Below are the code and all the weights of a small trained network. Each question names an input and a class and asks about switching units off, where a switched-off unit gives its printed mean instead of its output.

import numpy as np


def w(rows, s, z=0):
    codes = np.array(rows[::2]) - 128.0
    scale = np.full(codes.shape[1], s)
    scale[-1] = z or s
    return codes * scale


def norm(h):
    return h / np.sqrt((h * h).mean(-1, keepdims=True) + 1e-5)


def f(y):
    return np.maximum(y, 0)


def log_softmax(a):
    a = a - a.max(-1, keepdims=True)
    return a - np.log(np.exp(a).sum(-1, keepdims=True))


def net(x, mask):
    res = np.array(x, float).reshape(1, 4) / 4 @ E
    u = 0
    for l in range(3):
        y = f(norm(res) @ A[l][:, :-1].T + A[l][:, -1])
        res = res + np.where(mask[u : u + 9], y, B[l][:, -1]) @ B[l][:, :-1]
        u += 9
    return log_softmax(norm(res)[-1] @ U[:, :-1].T + U[:, -1])


A, B = {}, {}
E = w([
[107,214,3],'x0',
[48,89,96],'x1',
[151,45,57],'x2',
[129,125,131],'x3',
],0.004)
A[0] = w([
[200,116,108,151],'L0N0',
[112,123,154,110],'L0N1',
[109,92,201,88],'L0N2',
[132,82,185,6],'L0N3',
[147,179,158,60],'L0N4',
[175,107,106,68],'L0N5',
[254,130,123,68],'L0N6',
[134,78,165,8],'L0N7',
[133,146,118,64],'L0N8',
],0.011,0.0023)
B[0] = w([
[3,87,106,219],'L0N0',
[184,162,198,166],'L0N1',
[191,177,94,253],'L0N2',
[177,129,137,214],'L0N3',
[26,137,117,194],'L0N4',
[51,104,113,173],'L0N5',
[66,115,150,249],'L0N6',
[163,141,117,192],'L0N7',
[165,137,132,146],'L0N8',
],0.0051,0.0033)
A[1] = w([
[128,3,81,80],'L1N0',
[192,158,52,183],'L1N1',
[69,139,46,222],'L1N2',
[155,195,212,170],'L1N3',
[171,41,173,90],'L1N4',
[96,9,129,250],'L1N5',
[222,173,121,131],'L1N6',
[194,82,75,224],'L1N7',
[184,93,84,160],'L1N8',
],0.0061,0.0014)
B[1] = w([
[65,144,129,203],'L1N0',
[93,145,190,172],'L1N1',
[203,137,217,254],'L1N2',
[2,170,182,211],'L1N3',
[186,229,145,179],'L1N4',
[97,195,197,223],'L1N5',
[72,141,120,164],'L1N6',
[88,198,180,177],'L1N7',
[53,133,219,159],'L1N8',
],0.003,0.0042)
A[2] = w([
[71,83,151,71],'L2N0',
[170,215,3,164],'L2N1',
[83,37,103,138],'L2N2',
[45,124,65,75],'L2N3',
[145,180,89,50],'L2N4',
[119,159,206,150],'L2N5',
[53,241,191,155],'L2N6',
[161,160,10,249],'L2N7',
[157,11,194,180],'L2N8',
],0.0068,0.0017)
B[2] = w([
[124,112,111,152],'L2N0',
[200,152,179,168],'L2N1',
[45,167,112,151],'L2N2',
[116,108,165,171],'L2N3',
[166,116,206,141],'L2N4',
[136,117,12,190],'L2N5',
[114,3,110,254],'L2N6',
[187,129,205,159],'L2N7',
[124,247,134,154],'L2N8',
],0.0052,0.0082)
U = w([
[232,175,162,189],'0',
[88,76,128,141],'1',
[61,123,122,130],'2',
[130,65,124,140],'3',
[189,69,10,3],'4',
],0.011,0.0051)

Each question gives the input, the list of numbers given to net, and the class t.
The units are the neurons (one row each of A and B). Each row of codes is followed by its name. A weight is (code - 128) times the scale printed after its matrix; where a second scale follows, it is the last column's (A, B and U).
mask holds one flag per neuron, layer by layer. A switched-off neuron (its flag False) gives its mean, the last column of its row in B, instead of its output. The means were averaged over made-up inputs and are rounded, as every weight is.
A unit's drop is (log p(t) with every unit on - log p(t) with that unit switched off) / (log p(t) with every unit on - log p(t) with every unit switched off).
The circuit of an input: a set's keep is (log p(t) with only the set's units on - log p(t) with every unit switched off) / (log p(t) with every unit on - log p(t) with every unit switched off). Starting from the 12 units with the biggest drops (on a tie, the unit counted first), units are removed one at a time, each time the one whose removal leaves the highest keep (on an exact tie, the one counted first), for as long as the keep stays at least 0.8.
circuit, biggest first: the units of the circuit, biggest drop first
k most important neurons: the k neurons with the biggest drops, biggest first
k most important neurons of layer l: the k neurons of layer l with the biggest drops, biggest first
drop of u: that unit's drop, to one decimal
input [-3,0,6,0], class 2: circuit, biggest first -> (L0N0, L2N8, L2N6)
input [-8,5,8,-6], class 0: circuit, biggest first -> (L2N6, L2N8, L1N4, L0N2)
input [-5,-1,8,-8], class 2: 3 most important neurons -> (L2N8, L2N6, L1N3)
input [-5,-1,8,-6], class 2: most important neuron -> (L2N8)
input [-8,3,8,5], class 0: 2 most important neurons of layer 1 -> (L1N4, L1N3)
input [7,6,-5,7], class 0: 4 most important neurons of layer 0 -> (L0N0, L0N6, L0N4, L0N5)
input [5,-6,7,-6], class 2: 2 most important neurons -> (L0N0, L2N6)
input [4,2,-1,1], class 0: 2 most important neurons -> (L1N3, L2N1)
input [-4,5,7,-2], class 2: 2 most important neurons -> (L2N8, L2N6)
input [2,-2,6,3], class 2: 2 most important neurons of layer 2 -> (L2N6, L2N2)
input [6,5,5,0], class 0: 4 most important neurons of layer 0 -> (L0N0, L0N6, L0N4, L0N5)
input [-5,-2,8,-6], class 2: 2 most important neurons of layer 2 -> (L2N8, L2N6)
input [-8,7,-1,-8], class 0: drop of L0N3 -> 0.1
input [-6,2,-2,-1], class 0: drop of L0N7 -> 0.0
input [8,-6,5,6], class 0: 2 most important neurons of layer 2 -> (L2N6, L2N1)
input [4,-8,3,6], class 1: most important neuron -> (L0N0)
input [2,-6,-8,-2], class 2: drop of L2N6 -> -0.1
